Each row is followed by its class.
[-14 -28 -37 -22  11  -3 -23  14  17  -8 -14   7  33  -3  -4  17  -5   8
  33  19  26  36   4 -11   8  -3  13  12   4 -48   2 -21 -15  13 -10  -1
  -2  19  22   6 -21  27 -21]  K599
[-20   7 -28  12  12  14 -14 -32   8 -17  -5  -5  11  26   6  14 -11  -4
  22 -21  20 -11  15  20  33  39  13 -21  -2 -34  18  -1  -8   7   1 -25
  -2  38  37  -5   0  18 -22]  K17
[-13  21  30 -48  12   4 -34  14  -5 -19  13 -47  43  13  -6   1  -8   4
  11 -32  26  -7   5  22   9  15   8 -18 -17  19   2 -16 -40 -10   2  -9
  17  10 -10  16 -35  51  -8]  K332
[-13  10   8 -39  30  16   9   0   3  -2  -4  -7  14  34  -2  13  -9   4
  -1   0  43  14  -9   0 -24  17   4  14  23 -17 -28  -3 -12 -13  13 -12
  11 -10  30  13  -7   0  -5]  K789
[-22 -16  41   6 -21  73   6  -8 -19  16  16   2 -46 -15  39   2  55  31
  -5 -31  19  16   6  -4  88  32  11   3 -25 -68  61 -30  -9  21  30   6
  -5  64 -37  15  15  70   0]  K332
[ -2 -29 -23  -7  12  12 -36 -17  -1 -22 -19 -30  74   6 -34  47   3  33
  -7  27  14 -10  16  -2 -14   6 -14  39   6  24 -42   1  30  39   0  -9
 -16  34 -24  -4   7  20 -25]  K966
[ 14 -16  29 -16   1  14 -18   0 -10 -13  21  -9  19  11   2  -8  13   9
  38 -17  28 -10 -24  10  33  -6   7  -8  -4 -41  -7 -25  28  21  12 -23
   3   3  -2  -7  15  21 -12]  K966
[-13  25   5  20  34  11  26  28   5   8 -19 -22  -6   4 -11 -51  10 -12
  -9 -10   1 -17   7  27 -76 -16 -21  29 -32 -27  -3 -10 -57 -37  24 -16
  26 -29   4 -16 -19  18  20]  K866
[-11 -27 -20  13 -23   8   9  -8 -21  12 -44  21   2   2   2  23   7   8
   6  19  11  -1  -5  16  26  -9   3   1   3  12  28  -8  17   6  -3  -4
  11  25  -4 -11 -23  -2  11]  K293
[ -4   3  34   0   6 -10  35 -12 -39 -17  20  -4 -26   9   5 -12   1  10
   3 -21  49  12 -15  17  -6   5   2  34  31 -49  24  -9 -31  10   3 -41
   8 -30 -19 -24  39 -13 -30]  K123
[ -5 -19  25  -5  37 -44  14  -2 -14  -5  -7   4  -8 -19  23  35 -12  30
 -11 -16  46 -48 -39 -14  13  -3   1   4  16  -5   8  16  19 -26  19 -34
  14 -43 -27  -2  14   9   0]  K123
[ -1  11  18  -9  18   0 -11   6   6   9   3  -8   7 -22 -15 -34  14  21
   0  -9   8   3 -14   6  21   7   5  -1 -28   1 -33 -21   9  15  10  -2
   5 -15 -11  11   1  23 -17]  K519
[-15 -14  10  22  19  -3  10   0  -3 -10  -2   4  -1  -5  18   8  11  23
   3  11   4 -15  -8  -9  -9  10   1   9   4 -34 -15  19  29  15  30 -20
 -23  -9  -1  -1   5 -12  -6]  K966
[-15  31  36  39  -6   8 -12  12 -22  -9  31 -41  23 -20  -3  -5   6 -18
  10 -48  21  29   8  -2 -68   4  21 -25 -20 -21  41 -15 -34   1 -14  28
  17 -44   2 -26  35  -1   2]  K966
[ 14 -13   8 -16  15 -23 -33  24 -11  -5   8 -22  15  -9 -12  -2 -12  20
   5 -17  25 -11 -12  14   8  13 -11  -9  -8   1 -18 -21   5  -7 -13 -28
  12   5 -25 -27   4  16 -33]  K123
[ 10  47  21 -46 -35 -35   0 -19 -62  31  33 -19  44   4   3  -2  69 -22
 -29 -70  98 -28  -1 -41 101  24  60 -27 -14  17 104 -13 -24  20  83  -3
 -57  19 -26  37  84 -16 -26]  K293
[  8   0 -25  -9  28  10 -35 -13  -1 -11  26 -16  18  -9 -13  25  -3  33
   4  10  20   8   2  14 -19  10  17  16  -4 -21 -32  -1   0   8 -25  -3
   0  20 -32   0  -2  31 -17]  K576
[-20 -27 -22  -5 -18  12  16 -13  -1  -9 -22  35  27 -23   3  37  32  36
  28 -14  14   7  -4   7 -19 -15  12   7  16 -34  -2  -9  -7   4  47  39
  -7   4 -20   1   8   2  14]  K966
[ 43   9  24   2  -6   1 -16 -14   4 -19  30 -22   0   6 -13 -15  26  -6
  10 -32   3   2  -9  14  31  -3 -16  16 -18 -16 -22  -8  -5  15 -12   6
  30 -10 -12 -20  15  13 -17]  K815
[ -6   7 -13 -29   6   8  -5  -4  -3  34  11 -16  30  14 -10   8 -10  -3
   3   8   4  22   4   1 -39   6 -23  33   4   1 -33   2  -4  10   1   3
 -17  -5 -20   5  27  -2 -10]  K789
[ 15 -60 -29   9   5  27  39  26   7   5  21  19 -17  11  11 -15  46  -1
  41  -9   9  14 -16  -7  10 -19  -1 -20  11 -43  25 -34   1 -18  10 -11
   4 -19  12 -11 -21  11  -3]  K966
[ 11  -1   3   2 -26  27  11  -6  -4   6  -6  -6  -3  14   6  19  36  -1
   1 -17   9  -4  17 -15  -2  -2  -6  25   2 -20  -8 -13  -5  -1  12  13
   0  19  -3  27  16   1  27]  K22
[ -2 -30 -35  -8   2 -11  25  -5 -32  27  -3  -3   0  16  -2  14  19  17
   6  34   5  -5  -8  17  12   8  -6  19  33  -5   1   1  12   7  14 -22
 -26  -4 -44 -22   3 -22 -16]  K789
[-30   1 -11  18   3  46  33  17   4   4 -41  43 -19 -17  19  19 -20   4
   8 -27  20  32  -8   6 -13  19  48 -90  -3 -12  40 -23 -22 -13 -30  11
  27  33  61  -5 -23  29  -8]  K838
[-22 -25 -30  78  -2 -17 -24  74  22   4 -34  12 -24 -44  22   2 -53  50
 -14  51 -60  15  42  11 -54  17 -38 -21 -30 -10 -41   6  64  10   7 -31
 -36   7  25 -68   2   5 -35]  K815
[ -8  -3 -16   5  17   7  28 -14  -4  -2 -29  41 -24 -19  30  32 -15   8
 -25 -13  10 -48 -25 -15 -30   7  -7 -25  -3  -3  -9 -19  -6 -33   9   7
  -9 -40  27  -1  11 -13  -7]  K123
[  0  -8  13  -3  22   1 -11 -20   8 -14  12 -12  36  20  -3  -5 -12 -25
  25 -32  30 -31 -22 -10  45  13   1  -7  -1 -37  16   1   7  15  -6 -21
  -4  -7  29   7  18  18 -36]  K17
[ 25  23  42   6   7   6   5   6 -12  10  52   1  -4 -11  24 -23  24   3
 -14 -44  66  22 -24  -3  12  -3  -9 -21 -32 -52   5 -23 -27  -5  20 -12
  18 -40   9  12  18  23  -7]  K866
[ 14 -15  -3  18  -6   8  22  15  -2   1   4 -11  -8   6  -3  -6  23   7
  -6 -11 -11 -10   2   9   7  -4 -15 -11  -7 -12   4 -13  -7   7  -9   0
   5  -7  -7 -31 -23  -6   1]  K815
[ 10 -16   6 -23  16   1 -31  26 -19 -24  23 -14  29 -29 -12  -3  24  36
   5   1   4  -8  -2 -13  -2  13   0   5 -14  -1 -28  -5 -32   9   5 -24
 -27   1 -52   4 -28  19 -36]  K332
[ 14 -21  12 -28  10  -2 -51  -3  -2 -18   0 -32  -2   9 -15 -18  10  17
  -3 -28  21   1  22   4   9   2   0  33 -21 -39 -35 -10   1 -14  -8  -2
   9   8 -51   7 -26  23  -6]  K599
[ 20   6   9 -23  19  21  38 -18  -1   2   1 -12  10  25   5  12   1   0
   9   6  11  -7 -17 -19 -26   5 -41  28   7 -36 -40  -2  34  23  -2  -3
   0 -15   8  38  27   0  -7]  K22
[-58  10  18 -34 -14   2 -70 -13   7 -38 -66  15  20   5 -38  32  -2 -28
  42 -15  -3  21  51  -7 -17   4  80  34  -1   8  -8 -28  39 -21  -4  25
  -4 -34  22  36  -8 -56  30]  K838
[ 16  45 -35  -1  14   5  50  -2  57  29  -4 107  -9 -21 -14   2 -16  65
   9  43  86 114 -54  64  45 -31  -9  31  85 -53   3  40 -25  19   3  31
  80 -24  -3  -3 -43  68 -16]  K576
[-20 -50  26  10 -67  -9 -36  29 -24  49 -17  12  27 -20  11  34  56   1
   9  21   1 -17  34 -13  67  11  36  99 -19 -18  14 -65 -26  45  -4 -30
 -23  14 -58 -18  39 -11 -37]  K22
[ -2 -46  38 -59  -2  -9  13  38   3  17   1 -13  69 -43  30  57   3   3
 -11  -3  35   0  -9 -67  21  -3 -11  24  -3  24  41 -18 -50  31  22  -4
   4  30  19  32  36  54  -5]  K332
[ 27 -13 -19  20  -3  -5 -46 -16 -30 -15  16 -23  19   2 -18  24  12  17
   4  -5  39 -20  -8  13  -4 -14 -19  15  -5 -12 -27 -23  39  -4 -28 -34
  -3 -31 -47 -28  19   2 -23]  K123
[ 27 -17 -26  12 -15   3   4  33  19  14 -33 -10   8   7 -14  21  29   9
  -2  20   6  -7  30  10  -5 -21   1  57  21 -22  -6  -6  19  13   9 -13
   0  35 -20 -12 -11  -6  37]  K576
[ 11 -24  20  -5 -22 -14  33 -16 -15  10  -9  31 -35 -12  17   9  33  21
  -5  34   1   6 -29   6  28 -28   7  23  18 -35   5  10 -27  17  14   0
  19  15   8  -9  -4 -26  45]  K123
[ -1  24  11  18  34  13  29  30  40  11   4   3  -6 -29  11  -1 -27  44
 -26 -39  22  51 -14 -10 -54  -1 -61  10  -1 -14 -29  22  -8 -18  41  14
  45 -30  26  14   5  33  35]  K815
[ -9 -25   0 -24 -17  10 -37  52  55   9 -27  20  60  45  -6  30   5 -41
  62  -2   3  -1  16 -15  30   6  44  23  33   9  10 -69  10   2 -19 -10
 -35 -17  33   0 -45 -24 -22]  K966
[  7 -31   8  -1  23 -11   3  16   0 -10   4 -13  17  15   5  11 -11  20
  13   5  41   1 -31   5  18  -7 -20  12   6 -43 -13 -13  24  14   7 -44
   2 -15  25  -3  15  23 -25]  K123
[ 10   5  11  -3   0  23  -5  17  -5   4  13  -8  -1   3   2   3  24   1
  22 -16  10 -12  -6 -14  12   9  10   1 -12 -12  -8 -36  13  -8   5  -9
   7   1  -5   7  19  24 -16]  K22
[  9 -32  14  44 -23 -10 -72  17 -21  30  -8  17  -1 -47   4 -10  -3   6
 -20 -17  32 -19   4 -33  13   5  31 -67 -44 -33  12   4  47 -31 -29 -17
 -12   1   3 -23  34  25 -55]  K17
[-27  19 -20  10   6 -29 -20   8 -28  17   2 -20  -1 -30   8 -38 -10  31
  14 -52  44  11 -12  42 -26  23   4 -46   3 -31   9  -4 -52 -41 -15 -13
  12  -2 -37  -7 -22  12  12]  K519
[-15   5   2  28 -21  50 -20  28   5  16  -2  37 -31 -11   2 -26  44   4
 -28  -2  25   7  22 -20  44  28   2  -2 -34 -48   5 -35   5  -4  -3  20
  -3  -2  15   1  -3  19 -37]  K22
[ 11  10  -1 -16  10  10 -20  -2 -22  -1  35 -24  18   5 -13  -4   7  13
   5  -4  10  -4 -10 -10   0  19  -6  -3  -5  19 -38 -16  18  -5  -7 -10
  -3   5 -22  15  14  11 -32]  K22
[  5   6   9  14 -22  13  14   2   3 -17 -41   8 -20  -3   4  15   5  17
  22 -32  -3   7   8  16   6  14  -4   1  33 -39  11   4  -5   8   3   5
  13  56  -5 -24  -2 -15  27]  K815
[ 10 -35  24  32   8  27 -75  16   1 -17  32 -16  -4 -23 -25 -39   6  10
 -38  -4 -14 -43  22 -33  17 -13   1 -13 -60  22 -37   5  36 -16  -6 -24
  -6  15   0 -24   3  39 -21]  K17
[  6 -34 -26   6  10  22  -7  11 -11 -10  28 -10 -13  -9   2  -7  10  -8
  15 -17  11 -14   0   7  12   0   5   9  -5 -22   7 -26 -20  -5 -26 -21
  15  27  -6 -15   4  20  -4]  K576
[  0 -11  -6  -6  -8  -2  54  -1  14  15 -48  36   2  19   3  29 -11  15
   0   5  28   1 -16  16  12 -15 -20  12  42 -20   5   5   7  20  11 -12
   0   0  10   3  -8  -8   4]  K123
[ 24  15  -1   6 -22  -7   7  -2 -15  -1  -7  -3 -16  19   2  -4  18   5
  14   7  -6 -20   6  14  -6 -10  -8  20  18 -14 -23  -1  12  -5  15 -16
 -11 -10 -19   5   4 -22  23]  K22
[ -1 -24  22 -28  25 -20  -9  18  -8  18 -10 -24  12  22   8   7  -5  18
  -4   3  39 -33  -6   3  22  19 -25  55  24 -38 -18  15   7   9   8 -56
 -10   8 -51 -10  -2   5  -2]  K789
[  7 -11  -8 -45  20 -14 -15   9 -11   2  26 -30  37  15 -17   5  14  -4
  20   0  12 -16 -10  -2  10  11   0   3   4   8 -22   3 -17   6  -7 -15
  -4  19 -30 -12  -9  -1 -13]  K789
[  6  -2 -28  -2  10 -24 -39 -11 -20   0  12 -32  27  -1   2  -9  24  19
   5  14  -3 -12   2  33  -8  12  -8  33 -36 -42 -44  -6 -16  21  -1 -24
 -21  -6 -31  -5 -16 -21  12]  K838
[ 10  -7   7 -10  -4  -2  15  -8 -11  -5 -19  -8 -40  11   8 -14   5  13
  16  -4  11  34  13  21  -2  -1  19   2   6 -64  13  -2  -5  -1   3  -1
  18  25 -11  -6  -7  15   3]  K599
[ -2 -25  14   6 -25 -28 -17   9 -23  -1 -25   0 -19  14  10 -14 -25   5
  -3 -36  34 -33   0  29  19  -3 -36  -6  17 -36 -15   5  36 -20  -2 -36
  -9  -1 -21  -9  -4 -29   9]  K123
[ -9 -25  52 -42 -15  -8  28  14   1  18 -33  -5 -23  44  45  11  -7  -4
 -39  10  25 -15  32 -21   8  -3  30  -8  -1 -14  54   3 -21  -7  15 -13
 -17  24  43  20 -33   0  43]  K293
[-16  33 -14  20  14   2 -21 -33  14 -10  23  -1 -12  34  23  12 -38 -23
  25 -47  24 -14  -8  14  -8   8 -22   2   4  21 -48  15  30 -54 -12 -24
  22 -46  16  44   9  21  -9]  K22
[  9  -2  -8  -5   4  -6 -22   1 -20   2  32 -17   0   0  11 -21   2   4
   9 -15  32  10  -6  15   8 -10  11 -20 -13  -9   2  -8  17 -19   6 -28
   5   7   2  -6  23  28  -6]  K838
[  0  -6  -6  15  16   2 -22  43  11 -27   7 -13  61 -45 -12  58  15  33
  22  44 -11  17  -7 -18  18   1 -16 -14 -30  31 -21 -13  50  59  13  -8
   4  -5   0  -7 -23  26 -13]  K332
[ 11   8  24 -24 -32  24 -15 -15 -17  49 -21   2  36  23  -8   4  -3 -15
  13 -47  34  13  -8  20  20  24  20 -18  16  -3   5 -25 -38   2 -50  -9
  -6  82 -41  17  -8   7 -30]  K866
[-19  -2 -27 -15  16  -8  -5 -27  -8 -10 -15 -15  28  13  -2  22   1  -3
   7  -3  16   0  10   8  15  30  16   6   6  -9  13  11 -10  19 -16  -8
 -15  30  -3  13  -1  -3  -9]  K838
[  5 -22  12 -25  15  -3   0   8 -12  -4   2  -9  -1  12   3   7   2  22
   2 -23  43 -37 -12   0  14 -14  -6   2  -2 -22  -1 -24  17 -15  23 -41
  -5 -13 -18  -3  13  21   0]  K123
[ -7   2  -1 -25   7  27 -30 -25 -32 -13  28 -61  34  58 -32 -22 -11  -1
  41 -31  13  22  -3  39 -11  24  -8  18   0 -18 -39 -45  -2  -5 -22 -12
  -6 -22  -8  36   9  12 -37]  K22
[-15  -1  16 -19  17   6   5   8   2   6   5  -1   0   8  -3   9  10   0
  -8  -6   3  -5   3  -3 -14  15  11  13   4   2 -19  13 -43  -2 -13   5
   5   0 -26  -8 -32 -10   6]  K789
[  0   7 -26  13 -10 -10 -10 -12   5 -11 -19  -2  -9  -8  -4 -10   9  26
  16 -43  18  -6  20  31   3  -2  -4  -6  10 -20  -5  -4  -2 -16   8   3
 -18 -19 -47   3  -6  16  17]  K519
[ 12  -5  30  12   6   4  14   5 -29  17  28 -11 -15  -3  32 -16   6  -2
  11 -39  28  -3 -21   4   6  14 -10 -16  -9 -46  19 -27   1 -11   7 -26
  -9  -3 -22  -2  26   7 -14]  K866
[ -16  -33  -32   23  -11   15    2    5  -42   -3   20  -41  -37   15
   40  -19   13   10   24  -17   29   11   28   34  -36    1  -22   33
  -20 -101    4  -57    0  -19   22  -51   -2    3  -14  -33   20    4
    4]  K599
[-15 -33  -2 -15   2  -7 -20   0 -12  17  -1 -22  25  17  19   5  16   9
   5  -7  29 -14 -20 -13  37  -5  30   3  -7 -36   5 -32  35 -18  42   6
 -35   1   9  29   7  17 -14]  K599
[ -5  16 -13 -17   5  -7 -23   6  18  13  17  -4  48 -33   1   4  -2   8
  -1 -59  15  -4 -12 -10 -18   8   5 -30 -18  56 -42 -21 -43 -25  -4  26
  -2  -1 -11  27  -6  20  -8]  K519
[ 38  26  35  -8  16  15  -7 -49 -31  -9  24 -56 -35  58 -12 -14  33 -11
   6 -28  47  18  -6  -2  27  39 -18  44  24 -42 -22   8  56 -12 -25 -29
  35  -4 -33  43  21 -18  -4]  K22
[ 18  -1  10 -41  19   6   5  -7  10 -15  35 -29  10  20  -8  -4  28  -1
  -3 -28  25  35  18  -9 -13   1  18  19 -21 -21 -19 -16 -54   4 -10  15
  23  -1 -18  14 -27  22 -21]  K599
[-29  20 -27  45 -12  15  20  79  21   9 -31  14 -20   2  15 -11 -22 -16
  53   8 -16  61  33  44 -42  28  -9 -33 -22 -67  -4 -54  30  16  31 -11
   0 -29  79 -54  20 -10 -33]  K789
[ 13  -4  -9  -9   3   6  -8  -6 -19  -1   2 -46   0  18 -10 -11  24   9
  10  17  -6  -4  10   7 -12  20 -14  26   4 -29  -3 -16  23 -12   0  17
   2  25 -22  -4  23  19 -11]  K22
[ 39 -24  -1  -5  29 -27   3  23   7   5 -12 -17  13 -18 -11   2  26  37
  -6  22  33 -11   2 -22  43  -2  18 -20 -21 -29  35  10  35  15  57 -42
  12  25  24 -19  48  68 -29]  K17
[  9  29  21 -12  30   4   2  12  -2   8  25   1  25 -15  -3  -6  26   4
  11 -11  39  28 -24 -14 -21  22   9 -22 -19 -42 -14 -10  -8   5  -7   5
  13   6  -8   6 -11  -1 -30]  K866
[ 20 -14 -19   0  -2 -49  11 -13 -24 -11  14  -1 -33 -26  41   6  15  12
 -21 -10  40 -23  10   7 -12 -15  -7  16  22 -12  28  33 -26 -43   7 -20
  25   6 -37 -33  14   6  34]  K838
[ -2   7  -6  12  -2   8  -1   9   6  16   5 -25  18  -4   0 -14  22  -3
   2 -21  20  -1   3   8   2  -5   6  -5 -29   1  -1 -39 -12   3  -2  -6
   2 -20   6   0   8  29  -5]  K519
[-17  25 -14 -39 -17  19  80 -45  25  51  -3  50 -26  59  25   7  44  60
 -18   2  50  78  11  67  15  10  25  21  59 -41 -13  21  32 -25  51  66
   2  38 -63  21 -43  19 -23]  K838
[-27 -17  19  19 -29  29 -47  -9 -41  16  36  -6 -40 -27  49 -13  27  18
  -7 -36  24  21  10   8   5  25   9  56 -14 -46 -10 -36 -23 -29  12 -29
   8  50 -25  -6  29 -19  44]  K838
[ 12 -18 -34 -14  27 -19 -30  -7   7 -10  21 -31  54   9 -39  -6   4   6
  21  -7  -7 -17   0  14   4  -2  -8  12  -9  32 -24  -4  -4 -10   9  -9
   5 -18 -23 -10 -14  11 -22]  K17
[  6  -7  18 -13  34   4 -43  13  15   5  44 -35  31   0 -29 -48  -8  16
 -29  18 -26  -7   8  -9 -31   2 -14  19 -39  12 -47  -3   0 -10   4  12
 -13 -27  -5 -12 -16  18 -26]  K17
[ -2  -9 -31  -1  -1  -8 -20  10   4  17  -2  -3  19  15  -5 -10   3 -17
   0  -8  47  -9 -17  14  27 -11 -21   9  -1 -20  28 -37 -22 -26  -7  -5
  10 -39  30 -11   3  18 -10]  K123
[ -3 -20   1  -8   5  22 -23  25 -13  14  -5 -21  18  16 -13  -3   3   0
   0  29  -2 -27  -4  11   7  -2  -6   3 -14  -1 -29 -18  12  11 -16 -28
  -2  25  -6 -34 -14  14 -10]  K789
[ 12   9  -1 -12   7  30 -28  -2 -11   1  23 -16  12   6 -24  -4  21  10
   5   5  15   0   0  -9   2   1 -15  21 -16   0 -35 -22  13   0 -18  -9
  19  -6 -23  12   1  19  -4]  K22
[  8   3   9 -40  25  -6   9  -2   6  -5  13   0   5  22 -11   1 -11  14
  -9 -23  30  -4  -7   2  -6  -2  -7 -10  -1  -3 -21  -5 -15  -4  -4 -16
  -5 -35  -8  14 -16   7 -15]  K123
[ 22   6  33   9 -33  -2   0   3 -25  22  11  -7  -5  -6  16  -8  -7 -14
   2 -49  22  24   6   5 -11  -7 -12 -32 -12 -20  12  -9 -13   0  -3 -10
  -1   4  -4  17  26 -12  24]  K866
[ 32  -6 -39 -26 -33 -13 -12  16   2  52  20  -3  48 -15  -4  -6  42  -1
  11 -22  37  25  -5  -9  35 -18  14 -16 -27  27 -10 -53 -43  14  20 -21
 -18   4  18  30  29  20  -8]  K519
[-19  27 -10 -24   4  33  22  31   9 -10 -30 -37  59  47 -36   5  16 -28
   8  -1   6 -32  40  37 -32  -5 -24  23 -23  29 -12 -44 -16  20  -8 -18
   8 -35 -23 -12 -68   4 -17]  K332
